Below are the code and all the weights of a small trained network. Each question names an input and a target symbol and asks about switching units off, where a switched-off unit gives its printed mean instead of its output.

import numpy as np


def w(rows, s, z=0):
    codes = np.array(rows[::2]) - 128.0
    scale = np.full(codes.shape[1], s)
    scale[-1] = z or s
    return codes * scale


def norm(h):
    return h / np.sqrt((h * h).mean(-1, keepdims=True) + 1e-5)


def f(y):
    return np.maximum(y, 0)


def softmax(a):
    e = np.exp(a - a.max(-1, keepdims=True))
    return e / e.sum(-1, keepdims=True)


def log_softmax(a):
    a = a - a.max(-1, keepdims=True)
    return a - np.log(np.exp(a).sum(-1, keepdims=True))


def net(x, mask):
    ids = ['ΔΘΨβγεζη'.index(c) for c in x.split()]
    T = len(ids)
    res = E[ids] + P[:T]
    r = norm(res)
    for j in range(2):
        rows = slice(2 * j, 2 * j + 2)
        q, k, v = (r @ M[0][rows].T for M in (Q, K, V))
        z = softmax(np.where(np.tri(T) > 0, q @ k.T / 2**0.5, -1e9)) @ v
        o = O[0][rows]
        res = res + np.where(mask[j], z, o[:, -1]) @ o[:, :-1]
    y = f(norm(res) @ A[0][:, :-1].T + A[0][:, -1])
    res = res + np.where(mask[2:26], y, B[0][:, -1]) @ B[0][:, :-1]
    return log_softmax(norm(res)[-1] @ U[:, :-1].T + U[:, -1])


Q, K, V, O, A, B = {}, {}, {}, {}, {}, {}
E = w([
[121,187,133,134],'Δ',
[110,209,195,96],'Θ',
[143,156,101,170],'Ψ',
[113,81,56,151],'β',
[138,166,170,135],'γ',
[136,79,114,147],'ε',
[142,119,126,160],'ζ',
[168,78,124,2],'η',
],0.0092)
P = w([
[218,201,174,170],'0',
[225,198,161,174],'1',
[129,45,190,129],'2',
[2,212,64,43],'3',
[199,179,118,172],'4',
[108,36,228,131],'5',
[3,195,95,61],'6',
[188,170,95,174],'7',
[86,20,242,121],'8',
[9,187,104,86],'9',
[186,163,83,182],'10',
[80,12,248,120],'11',
[165,214,68,41],'12',
[207,182,43,222],'13',
],0.0033)
Q[0] = w([
[143,101,206,186],'head 0',
[6,139,107,152],'head 0',
[143,178,127,180],'head 1',
[252,83,198,120],'head 1',
],0.019)
K[0] = w([
[168,136,83,53],'head 0',
[50,49,203,72],'head 0',
[161,168,58,188],'head 1',
[6,130,194,240],'head 1',
],0.016)
V[0] = w([
[169,109,153,136],'head 0',
[254,129,91,18],'head 0',
[91,108,120,99],'head 1',
[216,144,97,66],'head 1',
],0.0063)
O[0] = w([
[97,140,154,151,202],'head 0',
[180,103,255,48,105],'head 0',
[166,166,116,36,6],'head 1',
[55,84,70,38,123],'head 1',
],0.0031,0.0021)
A[0] = w([
[170,87,169,76,174],'neuron 0',
[143,182,142,97,89],'neuron 1',
[31,154,185,87,114],'neuron 2',
[153,160,67,62,123],'neuron 3',
[104,70,170,95,46],'neuron 4',
[81,87,45,80,92],'neuron 5',
[141,11,84,145,132],'neuron 6',
[137,76,157,154,3],'neuron 7',
[20,118,105,118,142],'neuron 8',
[71,102,163,153,126],'neuron 9',
[141,158,123,144,122],'neuron 10',
[220,113,156,115,110],'neuron 11',
[67,211,56,106,98],'neuron 12',
[191,91,136,123,98],'neuron 13',
[162,27,137,125,107],'neuron 14',
[168,102,107,142,113],'neuron 15',
[121,168,109,34,115],'neuron 16',
[177,148,109,121,130],'neuron 17',
[2,104,170,85,96],'neuron 18',
[53,120,133,181,40],'neuron 19',
[90,132,145,92,46],'neuron 20',
[43,60,111,135,110],'neuron 21',
[128,117,141,124,92],'neuron 22',
[104,130,67,117,138],'neuron 23',
],0.009,0.0045)
B[0] = w([
[132,180,156,179,197],'neuron 0',
[119,116,173,137,158],'neuron 1',
[112,116,22,142,199],'neuron 2',
[138,62,89,127,171],'neuron 3',
[106,201,157,94,146],'neuron 4',
[102,200,212,129,188],'neuron 5',
[198,92,127,179,232],'neuron 6',
[129,59,169,165,150],'neuron 7',
[129,75,77,94,223],'neuron 8',
[148,134,105,92,185],'neuron 9',
[126,162,126,130,179],'neuron 10',
[114,103,127,71,207],'neuron 11',
[215,82,81,117,253],'neuron 12',
[146,84,113,148,181],'neuron 13',
[65,168,134,85,203],'neuron 14',
[130,128,97,98,183],'neuron 15',
[80,82,85,151,171],'neuron 16',
[105,126,119,106,174],'neuron 17',
[139,107,251,105,191],'neuron 18',
[130,154,167,76,168],'neuron 19',
[79,111,138,138,134],'neuron 20',
[88,156,74,158,187],'neuron 21',
[117,138,137,127,130],'neuron 22',
[91,111,128,117,193],'neuron 23',
],0.028,0.0039)
U = w([
[247,182,150,141,105],'Δ',
[65,161,63,203,110],'Θ',
[132,218,65,129,124],'Ψ',
[130,128,134,254,128],'β',
[101,174,195,123,254],'γ',
[181,25,212,155,84],'ε',
[120,105,85,10,127],'ζ',
[12,68,128,144,109],'η',
],0.013,0.0072)

Each question gives the input, a string of symbols that net reads in full, and the target symbol t.
The units are the heads (2 rows each of Q, K, V and O) and the neurons (one row each of A and B). Each row of codes is followed by its name. A weight is (code - 128) times the scale printed after its matrix; where a second scale follows, it is the last column's (O, A, B and U).
mask holds one flag per unit, heads first, then neurons. A switched-off unit (its flag False) gives its mean, the last column of its rows in O or B, instead of its output. The means were averaged over made-up inputs and are rounded, as every weight is.
A unit's drop is (log p(t) with every unit on - log p(t) with that unit switched off) / (log p(t) with every unit on - log p(t) with every unit switched off).
The circuit of an input: a set's keep is (log p(t) with only the set's units on - log p(t) with every unit switched off) / (log p(t) with every unit on - log p(t) with every unit switched off). Starting from the 12 units with the biggest drops (on a tie, the unit counted first), units are removed one at a time, each time the one whose removal leaves the highest keep (on an exact tie, the one counted first), for as long as the keep stays at least 0.8.
units of the circuit, in order: the units of the circuit, biggest drop first
unit that matters most: the unit with the biggest drop
top k neurons: the k neurons with the biggest drops, biggest first
which heads matter: for each layer, one digit per head in row order, 1 if its drop is at least 0.15 and else 0, layers parted by /
input β η ε Θ Θ Ψ Θ β ζ ζ ε Θ, target γ: unit that matters most -> neuron 18
input Δ Δ β, target Θ: units of the circuit, in order -> (neuron 21; neuron 6; neuron 14; neuron 12)
input ζ Ψ ζ Δ Ψ Δ ε ζ, target Δ: which heads matter -> 01
input Ψ ζ η β, target η: which heads matter -> 10
input ζ ζ ζ ζ Θ, target Θ: which heads matter -> 00
input ζ ε Δ γ Θ ζ β ζ Θ, target η: units of the circuit, in order -> (neuron 2; neuron 18; neuron 12)
input ε Δ Ψ ε, target ε: top 3 neurons -> (neuron 6; neuron 18; neuron 5)
input ε ζ β ζ Ψ ζ Θ η η ε, target η: units of the circuit, in order -> (neuron 21; neuron 8; neuron 18; neuron 5)
input γ η Ψ, target γ: units of the circuit, in order -> (head 0; neuron 0; neuron 12)
input Δ Δ ζ ζ Δ Ψ, target Δ: which heads matter -> 00
input γ Ψ ζ γ ζ η ε, target η: units of the circuit, in order -> (neuron 21; neuron 5; neuron 18; neuron 8)
input β ζ Δ Ψ Δ ζ β β ζ Δ Δ η, target γ: top 3 neurons -> (neuron 0; neuron 14; neuron 4)
input ε ε β γ Δ γ, target Ψ: top 3 neurons -> (neuron 2; neuron 6; neuron 0)
input ζ ζ Δ ζ γ Δ β ζ ζ Δ ζ Ψ, target Δ: unit that matters most -> head 1
input Ψ β ζ Δ ε η ζ, target η: top 2 neurons -> (neuron 18; neuron 2)
input Δ Δ ζ ζ ζ ε ζ η Δ, target γ: top 2 neurons -> (neuron 18; neuron 0)
input Δ η Ψ Δ Ψ η ζ ζ η Δ, target η: top 2 neurons -> (neuron 16; neuron 2)
input ε β Θ ζ Θ ε, target β: top 3 neurons -> (neuron 6; neuron 7; neuron 21)
input η ε ζ η, target η: top 2 neurons -> (neuron 16; neuron 5)
input Ψ ζ Ψ Θ ζ ε Δ ζ ε Ψ Δ ε ε, target ε: top 2 neurons -> (neuron 6; neuron 2)
input β ζ η γ, target η: which heads matter -> 10
input ε β Δ Δ Δ, target Δ: unit that matters most -> neuron 8
input Δ ε Δ ζ β, target β: which heads matter -> 00
input Δ ζ ζ ζ ζ ζ ζ ζ η Θ Δ β, target γ: top 2 neurons -> (neuron 18; neuron 14)
input ζ ζ ζ Ψ ε β, target Θ: top 2 neurons -> (neuron 21; neuron 6)
input ζ ζ ε Ψ Θ Δ ζ η, target η: top 3 neurons -> (neuron 16; neuron 12; neuron 0)
input ζ ε ζ Θ γ γ η ζ Δ Δ ε β, target γ: unit that matters most -> neuron 5
input Δ Δ ζ Θ ζ ζ ζ γ, target γ: top 2 neurons -> (neuron 12; neuron 8)
